Here is a tiny trained network, its code and every weight. The questions are about switching its units off for an input and a class, where a switched-off unit gives its printed mean instead of its output.

import numpy as np


def w(rows, s, z=0):
    codes = np.array(rows[::2]) - 128.0
    scale = np.full(codes.shape[1], s)
    scale[-1] = z or s
    return codes * scale


def norm(h):
    return h / np.sqrt((h * h).mean(-1, keepdims=True) + 1e-5)


def f(y):
    return y / 2 * (1 + np.tanh(0.7978845608 * (y + 0.044715 * y**3)))


def log_softmax(a):
    a = a - a.max(-1, keepdims=True)
    return a - np.log(np.exp(a).sum(-1, keepdims=True))


def net(x, mask):
    res = np.array(x, float).reshape(1, 2) / 4 @ E
    u = 0
    for l in range(3):
        y = f(norm(res) @ A[l][:, :-1].T + A[l][:, -1])
        res = res + np.where(mask[u : u + 7], y, B[l][:, -1]) @ B[l][:, :-1]
        u += 7
    return log_softmax(norm(res)[-1] @ U[:, :-1].T + U[:, -1])


A, B = {}, {}
E = w([
[114,253,76,97,131,201,202,189,134,147,86,132],'x0',
[117,195,199,204,181,173,27,181,143,99,159,83],'x1',
],0.0039)
A[0] = w([
[107,148,208,98,66,182,139,221,147,94,113,49,102],'L0N0',
[46,148,131,136,234,172,2,170,211,62,166,44,163],'L0N1',
[112,59,186,167,158,175,131,251,92,129,62,101,110],'L0N2',
[113,233,119,92,150,146,131,169,113,146,34,208,141],'L0N3',
[125,16,130,129,133,72,33,140,71,115,167,122,255],'L0N4',
[69,219,88,126,130,110,159,193,116,86,193,161,52],'L0N5',
[164,144,154,153,163,152,201,221,157,134,158,101,44],'L0N6',
],0.0022,0.0008)
B[0] = w([
[168,71,126,119,162,79,133,94,155,122,114,143,149],'L0N0',
[86,118,57,56,33,152,163,6,167,183,61,111,250],'L0N1',
[137,86,185,45,196,42,139,157,48,127,159,174,139],'L0N2',
[179,94,96,108,64,72,162,177,108,102,37,79,182],'L0N3',
[109,171,68,137,60,111,215,205,100,82,40,169,236],'L0N4',
[132,141,156,160,105,115,123,113,75,91,145,193,143],'L0N5',
[123,2,114,152,96,120,144,133,77,47,250,221,133],'L0N6',
],0.003,0.0025)
A[1] = w([
[161,93,103,41,65,97,163,123,105,129,107,193,117],'L1N0',
[85,106,146,121,123,150,114,149,80,115,102,157,55],'L1N1',
[73,159,90,103,103,140,143,101,147,139,4,100,255],'L1N2',
[184,27,194,153,125,82,64,74,114,87,187,175,242],'L1N3',
[117,183,173,216,164,177,48,157,192,89,142,111,235],'L1N4',
[95,159,102,112,76,92,150,79,172,151,38,108,154],'L1N5',
[28,152,95,65,202,186,159,163,98,142,120,156,94],'L1N6',
],0.003,0.00076)
B[1] = w([
[83,128,150,113,182,171,3,77,190,120,155,86,253],'L1N0',
[150,166,98,145,119,92,103,85,111,105,136,75,125],'L1N1',
[123,98,169,190,106,96,70,125,125,118,194,123,252],'L1N2',
[179,228,97,151,99,183,210,200,88,124,57,170,233],'L1N3',
[79,17,63,43,112,101,136,64,190,195,68,160,210],'L1N4',
[87,135,196,163,156,98,110,187,150,115,100,79,227],'L1N5',
[177,76,116,108,78,117,123,180,135,142,113,90,155],'L1N6',
],0.0041,0.003)
A[2] = w([
[130,206,145,95,51,187,175,162,181,162,93,133,253],'L2N0',
[105,127,251,201,144,73,98,106,118,79,159,94,71],'L2N1',
[67,127,96,89,111,111,136,10,211,139,100,109,227],'L2N2',
[74,90,109,85,126,174,71,47,131,136,89,102,190],'L2N3',
[84,114,172,180,73,107,69,156,107,159,81,148,184],'L2N4',
[210,127,124,192,172,63,140,70,28,122,67,220,133],'L2N5',
[47,101,223,176,198,102,135,108,116,76,204,121,87],'L2N6',
],0.003,0.00073)
B[2] = w([
[178,32,136,234,111,42,108,87,85,24,168,164,200],'L2N0',
[130,213,116,41,179,103,88,198,156,136,194,52,154],'L2N1',
[72,185,134,3,162,184,50,60,190,190,64,225,254],'L2N2',
[96,125,39,63,138,109,202,59,130,233,118,198,222],'L2N3',
[178,125,122,123,135,106,214,168,90,73,225,98,201],'L2N4',
[151,162,75,211,78,175,135,246,157,55,142,48,167],'L2N5',
[109,196,200,203,147,127,112,219,143,102,171,123,131],'L2N6',
],0.003,0.0037)
U = w([
[50,90,78,19,141,122,93,4,206,231,48,227,184],'0',
[235,85,73,223,36,88,189,218,71,12,74,100,180],'1',
[83,222,242,84,223,76,47,201,169,139,255,17,141],'2',
[194,147,184,165,239,216,190,61,8,202,185,123,14],'3',
[178,126,231,181,246,198,208,66,23,209,169,128,17],'4',
[209,139,232,181,247,207,200,73,29,203,202,187,2],'5',
[185,123,227,169,244,195,207,78,11,211,182,142,17],'6',
],0.0059,0.0047)

Each question gives the input, the list of numbers given to net, and the class t.
The units are the neurons (one row each of A and B). Each row of codes is followed by its name. A weight is (code - 128) times the scale printed after its matrix; where a second scale follows, it is the last column's (A, B and U).
mask holds one flag per neuron, layer by layer. A switched-off neuron (its flag False) gives its mean, the last column of its row in B, instead of its output. The means were averaged over made-up inputs and are rounded, as every weight is.
A unit's drop is (log p(t) with every unit on - log p(t) with that unit switched off) / (log p(t) with every unit on - log p(t) with every unit switched off).
The circuit of an input: a set's keep is (log p(t) with only the set's units on - log p(t) with every unit switched off) / (log p(t) with every unit on - log p(t) with every unit switched off). Starting from the 12 units with the biggest drops (on a tie, the unit counted first), units are removed one at a time, each time the one whose removal leaves the highest keep (on an exact tie, the one counted first), for as long as the keep stays at least 0.8.
circuit, biggest first: the units of the circuit, biggest drop first
most important unit: the unit with the biggest drop
k most important neurons: the k neurons with the biggest drops, biggest first
top k neurons in layer l: the k neurons of layer l with the biggest drops, biggest first
drop of u: that unit's drop, to one decimal
input [-4,7], class 0: circuit, biggest first	[L1N4]
input [-5,4], class 1: 2 most important neurons	[L1N3; L1N0]
input [-4,-2], class 1: top 2 neurons in layer 1	[L1N3; L1N4]
input [-8,8], class 0: 2 most important neurons	[L1N4; L0N1]
input [2,-1], class 2: 2 most important neurons	[L1N4; L1N3]
input [0,1], class 2: 2 most important neurons	[L0N1; L1N4]
input [-6,-3], class 1: 2 most important neurons	[L1N3; L0N1]
input [1,-3], class 2: 4 most important neurons	[L1N4; L1N5; L1N2; L0N1]
input [7,7], class 0: 4 most important neurons	[L1N4; L0N4; L1N3; L2N5]
input [-3,0], class 2: 3 most important neurons	[L0N4; L0N6; L2N1]
input [-7,8], class 0: circuit, biggest first	[L1N4; L0N1]
input [8,-5], class 1: 3 most important neurons	[L1N4; L0N1; L2N0]
input [-5,-2], class 1: 2 most important neurons	[L1N3; L0N1]
input [1,2], class 2: most important unit	L0N1
input [3,-3], class 2: drop of L2N1	0.0
input [-3,5], class 0: drop of L1N4	1.2
input [4,1], class 1: drop of L0N1	0.2
